Here is a tiny trained network, its code and every weight. The questions are about switching its units off for an input and a class, where a switched-off unit gives its printed mean instead of its output.

import numpy as np


def w(rows, s, z=0):
    codes = np.array(rows[::2]) - 128.0
    scale = np.full(codes.shape[1], s)
    scale[-1] = z or s
    return codes * scale


def f(y):
    return np.maximum(y, 0)


def log_softmax(a):
    a = a - a.max(-1, keepdims=True)
    return a - np.log(np.exp(a).sum(-1, keepdims=True))


def net(x, mask):
    res = np.array(x, float).reshape(1, 6) / 4 @ E
    y = f(res @ A[0][:, :-1].T + A[0][:, -1])
    res = res + np.where(mask, y, B[0][:, -1]) @ B[0][:, :-1]
    return log_softmax(res[-1] @ U[:, :-1].T + U[:, -1])


A, B = {}, {}
E = w([
[36,144,111,186,41,199,171,101,163,138,76],'x0',
[119,157,249,187,162,139,66,106,105,81,47],'x1',
[204,105,93,182,197,173,204,31,89,156,133],'x2',
[205,91,128,128,44,160,52,80,199,108,186],'x3',
[129,71,202,214,166,70,205,149,220,136,153],'x4',
[168,242,164,93,135,169,191,145,183,73,150],'x5',
],0.011)
A[0] = w([
[87,125,158,94,53,114,55,226,199,136,111,23],'n1',
[118,61,203,221,172,36,209,174,214,132,178,34],'n2',
[65,159,146,126,165,120,191,195,78,217,130,32],'n3',
[94,144,105,94,118,159,87,111,104,71,102,24],'n4',
[230,89,137,136,42,190,65,62,193,109,169,128],'n5',
[43,135,106,169,67,202,171,92,146,123,88,65],'n6',
[148,172,122,116,152,190,186,173,189,87,113,111],'n7',
[78,19,111,166,137,107,103,122,73,150,92,135],'n8',
[166,170,83,103,155,139,56,132,60,106,151,169],'n9',
[122,101,72,107,131,148,174,119,101,122,190,71],'n10',
[122,83,112,180,72,89,110,180,101,167,94,97],'n11',
[109,132,121,95,123,59,93,234,122,74,103,156],'n12',
[106,175,58,111,115,168,110,114,74,125,66,17],'n13',
[197,122,121,185,177,127,138,81,106,178,156,89],'n14',
[163,182,165,117,120,164,154,131,140,79,182,83],'n15',
[183,134,87,161,171,203,181,79,95,168,102,53],'n16',
[140,135,222,195,149,159,56,97,83,26,52,140],'n17',
[145,43,108,146,98,114,64,104,145,163,133,203],'n18',
[139,116,11,89,77,121,183,210,161,181,175,78],'n19',
[154,195,175,90,125,197,193,168,166,95,134,52],'n20',
[109,94,124,157,69,196,134,105,182,122,124,165],'n21',
[171,127,94,165,183,150,132,13,120,112,105,1],'n22',
[213,106,131,123,196,96,100,159,140,122,148,142],'n23',
[156,161,166,125,100,104,129,121,76,132,43,20],'n24',
[128,100,166,156,146,140,117,116,168,120,128,69],'n25',
[106,159,102,131,188,124,166,164,94,183,54,132],'n26',
],0.011,0.003)
B[0] = w([
[57,95,132,130,177,159,140,116,159,76,104,221],'n1',
[85,175,130,76,47,157,130,213,111,201,132,249],'n2',
[125,190,95,132,165,143,120,2,170,141,130,194],'n3',
[108,141,101,119,91,171,135,193,112,137,117,170],'n4',
[105,210,136,93,160,133,145,56,196,165,119,236],'n5',
[169,39,202,44,170,29,192,141,39,128,176,203],'n6',
[183,125,83,134,153,146,122,151,104,118,67,191],'n7',
[189,120,85,158,177,133,86,156,110,142,68,207],'n8',
[108,149,149,59,73,122,179,186,88,182,130,203],'n9',
[136,140,106,178,104,145,139,150,109,82,149,178],'n10',
[150,135,108,120,134,142,102,152,105,99,74,173],'n11',
[114,95,172,112,131,125,124,118,187,49,109,209],'n12',
[96,182,131,73,102,152,144,168,118,189,135,186],'n13',
[80,90,147,118,170,115,151,149,162,103,107,194],'n14',
[182,103,97,129,186,152,68,119,105,151,67,185],'n15',
[74,86,144,128,114,160,160,172,172,79,99,202],'n16',
[164,166,58,196,115,106,159,139,105,99,241,247],'n17',
[183,140,92,130,176,128,104,114,171,152,88,196],'n18',
[152,141,96,230,113,119,124,149,134,97,213,230],'n19',
[142,96,109,134,206,164,28,144,81,145,110,201],'n20',
[153,145,143,89,167,102,166,131,133,128,152,186],'n21',
[52,54,142,145,138,186,108,165,152,64,108,193],'n22',
[117,135,186,103,135,2,125,121,100,118,137,201],'n23',
[119,191,95,165,148,141,149,128,124,122,160,167],'n24',
[106,158,114,142,107,164,124,137,152,156,150,162],'n25',
[147,182,158,111,176,117,173,15,195,153,108,193],'n26',
],0.0092,0.02)
U = w([
[14,86,121,125,155,150,140,138,171,13,99,87],'0',
[83,171,105,81,76,152,142,187,112,216,128,145],'1',
[148,162,69,233,137,108,145,128,122,85,231,131],'2',
[127,179,115,101,169,120,140,3,189,165,117,103],'3',
[203,104,72,134,194,131,67,142,93,147,45,127],'4',
[170,82,179,38,170,8,170,130,92,110,172,183],'5',
[163,149,120,110,131,113,158,101,149,101,110,254],'6',
[175,69,155,159,57,134,107,151,51,126,103,87],'7',
],0.011,0.0062)

Each question gives the input, the list of numbers given to net, and the class t.
The units are the neurons (one row each of A and B). Each row of codes is followed by its name. A weight is (code - 128) times the scale printed after its matrix; where a second scale follows, it is the last column's (A, B and U).
mask holds one flag per neuron, in row order. A switched-off neuron (its flag False) gives its mean, the last column of its row in B, instead of its output. The means were averaged over made-up inputs and are rounded, as every weight is.
A unit's drop is (log p(t) with every unit on - log p(t) with that unit switched off) / (log p(t) with every unit on - log p(t) with every unit switched off).
The circuit of an input: a set's keep is (log p(t) with only the set's units on - log p(t) with every unit switched off) / (log p(t) with every unit on - log p(t) with every unit switched off). Starting from the 12 units with the biggest drops (on a tie, the unit counted first), units are removed one at a time, each time the one whose removal leaves the highest keep (on an exact tie, the one counted first), for as long as the keep stays at least 0.8.
circuit, biggest first: the units of the circuit, biggest drop first
most important unit: the unit with the biggest drop
top k neurons: the k neurons with the biggest drops, biggest first
drop of u: that unit's drop, to one decimal
input [3,5,-7,-6,-6,8], class 4: most important unit -> n20
input [7,-8,-8,3,0,-1], class 0: top 2 neurons -> [n1, n17]
input [-1,-4,-4,8,2,8], class 3: top 2 neurons -> [n5, n8]
input [5,7,2,-4,-7,5], class 1: top 4 neurons -> [n13, n19, n4, n9]
input [-4,8,8,-8,8,-7], class 0: top 4 neurons -> [n22, n14, n16, n19]
input [-5,-5,-1,-8,-6,3], class 3: top 3 neurons -> [n26, n3, n2]
input [6,-6,-2,8,7,0], class 3: top 2 neurons -> [n5, n17]
input [2,3,3,-8,7,5], class 3: top 3 neurons -> [n3, n26, n9]
input [1,5,1,2,4,-6], class 4: top 4 neurons -> [n8, n19, n18, n11]
input [5,-5,-5,-2,1,7], class 4: circuit, biggest first -> [n20, n7]
input [7,-1,5,7,4,-1], class 3: top 3 neurons -> [n5, n23, n18]
input [6,8,-5,8,-8,1], class 1: top 2 neurons -> [n4, n13]
input [-8,-8,1,-2,-2,6], class 2: top 2 neurons -> [n19, n6]
input [6,2,8,-1,-3,0], class 0: circuit, biggest first -> [n22]
input [0,-7,-1,6,7,-4], class 1: drop of n12 -> 0.1
input [-3,1,3,-7,3,6], class 3: drop of n3 -> 1.2
input [5,6,2,-5,-1,-5], class 2: drop of n17 -> 1.3
